Below are the code and all the weights of a small trained network. Each question names an input and a class and asks about switching units off, where a switched-off unit gives its printed mean instead of its output.

import numpy as np


def w(rows, s, z=0):
    codes = np.array(rows[::2]) - 128.0
    scale = np.full(codes.shape[1], s)
    scale[-1] = z or s
    return codes * scale


def norm(h):
    return h / np.sqrt((h * h).mean(-1, keepdims=True) + 1e-5)


def f(y):
    return y / 2 * (1 + np.tanh(0.7978845608 * (y + 0.044715 * y**3)))


def log_softmax(a):
    a = a - a.max(-1, keepdims=True)
    return a - np.log(np.exp(a).sum(-1, keepdims=True))


def net(x, mask):
    res = np.array(x, float).reshape(1, 3) / 4 @ E
    u = 0
    for l in range(2):
        y = f(norm(res) @ A[l][:, :-1].T + A[l][:, -1])
        res = res + np.where(mask[u : u + 6], y, B[l][:, -1]) @ B[l][:, :-1]
        u += 6
    return log_softmax(norm(res)[-1] @ U[:, :-1].T + U[:, -1])


A, B = {}, {}
E = w([
[111,139,152,3,104,102,179,198,83,149],'x0',
[162,123,177,100,197,150,159,162,20,47],'x1',
[45,73,184,115,53,111,167,81,133,102],'x2',
],0.0056)
A[0] = w([
[97,119,121,195,51,115,92,37,241,160,102],'L0N0',
[52,130,62,160,45,80,149,57,235,167,5],'L0N1',
[82,54,179,231,144,175,92,4,160,15,49],'L0N2',
[28,91,152,29,18,92,180,154,122,165,123],'L0N3',
[193,194,74,152,181,146,32,139,134,229,139],'L0N4',
[200,111,116,246,224,195,109,104,68,99,86],'L0N5',
],0.0047,0.003)
B[0] = w([
[72,57,175,94,108,79,99,130,217,186,254],'L0N0',
[47,86,153,131,89,111,5,59,126,105,222],'L0N1',
[168,135,154,174,107,146,254,146,111,155,249],'L0N2',
[155,226,89,91,146,50,127,92,119,95,248],'L0N3',
[118,133,38,127,150,129,160,110,148,116,242],'L0N4',
[164,177,62,169,117,142,64,148,119,86,247],'L0N5',
],0.0068,0.0048)
A[1] = w([
[139,70,119,181,112,172,160,133,204,216,100],'L1N0',
[101,108,170,95,146,124,177,174,87,103,182],'L1N1',
[133,137,155,59,138,67,152,167,89,140,4],'L1N2',
[28,90,174,111,113,104,2,107,171,161,53],'L1N3',
[73,110,163,39,119,103,204,129,137,136,98],'L1N4',
[135,88,152,165,132,181,123,164,51,66,137],'L1N5',
],0.0078,0.0031)
B[1] = w([
[44,65,109,160,153,127,123,137,162,208,198],'L1N0',
[123,138,146,70,136,129,90,92,108,205,182],'L1N1',
[140,129,198,223,84,98,165,102,91,140,178],'L1N2',
[110,98,139,77,50,47,2,31,126,23,255],'L1N3',
[171,209,90,117,101,65,130,105,65,104,199],'L1N4',
[85,79,162,51,124,137,94,145,202,140,194],'L1N5',
],0.0078,0.0061)
U = w([
[153,206,166,84,104,74,197,104,4,145,173],'0',
[95,109,144,133,107,138,122,165,106,124,2],'1',
[182,128,170,176,114,209,177,169,119,40,61],'2',
[67,55,91,213,147,162,173,130,198,195,159],'3',
[117,75,221,3,163,183,73,157,103,142,115],'4',
[96,60,201,110,121,184,237,104,95,127,62],'5',
[51,74,131,117,43,64,39,33,168,124,166],'6',
[159,191,6,106,200,150,57,172,139,83,185],'7',
],0.011,0.0059)

Each question gives the input, the list of numbers given to net, and the class t.
The units are the neurons (one row each of A and B). Each row of codes is followed by its name. A weight is (code - 128) times the scale printed after its matrix; where a second scale follows, it is the last column's (A, B and U).
mask holds one flag per neuron, layer by layer. A switched-off neuron (its flag False) gives its mean, the last column of its row in B, instead of its output. The means were averaged over made-up inputs and are rounded, as every weight is.
A unit's drop is (log p(t) with every unit on - log p(t) with that unit switched off) / (log p(t) with every unit on - log p(t) with every unit switched off).
The circuit of an input: a set's keep is (log p(t) with only the set's units on - log p(t) with every unit switched off) / (log p(t) with every unit on - log p(t) with every unit switched off). Starting from all 12 units, units are removed one at a time, each time the one whose removal leaves the highest keep (on an exact tie, the one counted first), for as long as the keep stays at least 0.8.
units of the circuit, in order: the units of the circuit, biggest drop first
most important unit: the unit with the biggest drop
k most important neurons: the k neurons with the biggest drops, biggest first
top k neurons in layer l: the k neurons of layer l with the biggest drops, biggest first
drop when u is switched off: that unit's drop, to one decimal
input [-4,6,0], class 2: most important unit => L0N5
input [1,7,3], class 4: units of the circuit, in order => L1N5, L1N3
input [3,-8,-8], class 3: units of the circuit, in order => L0N4, L0N3, L1N3
input [-6,6,0], class 2: units of the circuit, in order => L0N2, L1N3
input [6,-3,4], class 0: units of the circuit, in order => L0N3, L1N3
input [-6,1,6], class 3: units of the circuit, in order => L0N2, L1N3
input [-5,3,0], class 2: 2 most important neurons => L0N5, L0N2
input [-6,7,2], class 2: 2 most important neurons => L0N5, L0N2
input [-2,5,5], class 4: top 3 neurons in layer 1 => L1N5, L1N1, L1N2
input [6,8,-7], class 4: 2 most important neurons => L0N3, L1N5
input [-8,1,8], class 3: units of the circuit, in order => L0N2, L1N3
input [5,-6,-7], class 7: 3 most important neurons => L0N0, L0N2, L0N4
input [1,2,-1], class 4: 4 most important neurons => L0N3, L0N0, L0N1, L1N3
input [-4,8,-1], class 7: most important unit => L0N5
input [5,-1,-5], class 0: 2 most important neurons => L0N5, L1N2
input [-6,-1,0], class 3: 2 most important neurons => L0N2, L1N0
input [-5,5,3], class 2: 2 most important neurons => L0N5, L0N0
input [-8,5,0], class 2: 2 most important neurons => L0N2, L0N5
input [-3,8,5], class 4: 2 most important neurons => L1N5, L1N1
input [1,-1,-4], class 7: most important unit => L0N0
input [2,-1,-2], class 7: 2 most important neurons => L0N4, L0N2
input [-4,7,3], class 4: top 3 neurons in layer 1 => L1N5, L1N2, L1N1
input [0,8,-3], class 4: top 2 neurons in layer 1 => L1N5, L1N4
input [-6,-3,-5], class 3: top 2 neurons in layer 0 => L0N4, L0N3
input [-1,5,-1], class 4: drop when L1N4 is switched off => 0.2
input [5,-5,-5], class 7: drop when L0N4 is switched off => 0.1
input [-5,2,5], class 3: most important unit => L0N2
